Below is a small trained network, with its code and all its weights. Each question gives an input and a class and asks what happens when units are switched off, that is, made to give their printed mean instead of their output.

import numpy as np


def w(rows, s, z=0):
    codes = np.array(rows[::2]) - 128.0
    scale = np.full(codes.shape[1], s)
    scale[-1] = z or s
    return codes * scale


def f(y):
    return np.maximum(y, 0)


def log_softmax(a):
    a = a - a.max(-1, keepdims=True)
    return a - np.log(np.exp(a).sum(-1, keepdims=True))


def net(x, mask):
    res = np.array(x, float).reshape(1, 8) / 4 @ E
    y = f(res @ A[0][:, :-1].T + A[0][:, -1])
    res = res + np.where(mask, y, B[0][:, -1]) @ B[0][:, :-1]
    return log_softmax(res[-1] @ U[:, :-1].T + U[:, -1])


A, B = {}, {}
E = w([
[132,113,116,156,144,159],'x0',
[147,78,166,116,73,126],'x1',
[131,124,128,136,136,142],'x2',
[150,83,190,89,254,182],'x3',
[37,163,182,167,143,130],'x4',
[132,124,127,139,128,134],'x5',
[122,163,118,124,148,124],'x6',
[138,140,122,146,137,139],'x7',
],0.0098)
A[0] = w([
[221,91,73,77,157,81,2],'n1',
[107,85,121,85,148,111,196],'n2',
[134,170,105,120,155,144,237],'n3',
[157,116,25,72,158,132,103],'n4',
[4,138,187,136,132,156,55],'n5',
[146,103,183,80,213,141,53],'n6',
],0.012,0.0064)
B[0] = w([
[183,165,142,116,178,64,200],'n1',
[94,158,95,174,89,250,207],'n2',
[99,79,131,62,103,184,232],'n3',
[104,163,199,146,157,89,205],'n4',
[199,135,133,122,228,111,240],'n5',
[48,118,43,147,140,92,253],'n6',
],0.012,0.0068)
U = w([
[119,125,136,151,138,122,228],'0',
[134,142,135,126,136,147,213],'1',
[219,184,172,206,224,66,3],'2',
[64,137,1,204,101,67,10],'3',
[127,133,131,94,116,176,150],'4',
[146,150,132,115,118,192,127],'5',
],0.0077,0.0062)

Each question gives the input, the list of numbers given to net, and the class t.
The units are the neurons (one row each of A and B). Each row of codes is followed by its name. A weight is (code - 128) times the scale printed after its matrix; where a second scale follows, it is the last column's (A, B and U).
mask holds one flag per neuron, in row order. A switched-off neuron (its flag False) gives its mean, the last column of its row in B, instead of its output. The means were averaged over made-up inputs and are rounded, as every weight is.
A unit's drop is (log p(t) with every unit on - log p(t) with that unit switched off) / (log p(t) with every unit on - log p(t) with every unit switched off).
The circuit of an input: a set's keep is (log p(t) with only the set's units on - log p(t) with every unit switched off) / (log p(t) with every unit on - log p(t) with every unit switched off). Starting from all 6 units, units are removed one at a time, each time the one whose removal leaves the highest keep (on an exact tie, the one counted first), for as long as the keep stays at least 0.8.
units of the circuit, in order: the units of the circuit, biggest drop first
top k neurons: the k neurons with the biggest drops, biggest first
drop when u is switched off: that unit's drop, to one decimal
input [5,4,-6,5,-8,7,8,-3], class 2: units of the circuit, in order	[n1]
input [1,1,-2,-5,-7,-3,6,7], class 2: top 2 neurons	[n1 n4]
input [-2,-5,7,-2,-8,6,6,5], class 2: top 4 neurons	[n1 n4 n2 n6]
input [8,-8,-6,-6,-6,4,8,-3], class 1: units of the circuit, in order	[n3 n6]
input [-6,-3,-2,4,8,-1,0,7], class 2: top 2 neurons	[n5 n2]
input [8,-4,-6,-8,3,3,5,-6], class 1: top 3 neurons	[n6 n3 n2]
input [-4,7,3,6,-5,1,-6,3], class 3: top 2 neurons	[n6 n5]
input [2,8,5,-4,-7,-5,7,6], class 2: units of the circuit, in order	[n1 n4]
input [-5,8,3,-2,6,-6,3,-2], class 2: top 4 neurons	[n5 n3 n6 n2]
input [0,-8,0,-4,6,4,-4,3], class 2: top 3 neurons	[n5 n6 n2]
input [-3,-6,0,-1,3,2,7,7], class 4: top 2 neurons	[n3 n6]
input [-6,-3,0,2,-8,-8,7,5], class 2: top 2 neurons	[n1 n4]
input [6,5,-3,0,7,3,-6,5], class 2: drop when n2 is switched off	0.1
input [-4,3,2,-3,8,5,-8,7], class 2: units of the circuit, in order	[n5]
input [5,-3,0,7,4,-1,-1,-6], class 3: drop when n6 is switched off	1.2
input [-6,-4,-3,5,8,7,-7,5], class 2: drop when n5 is switched off	3.0
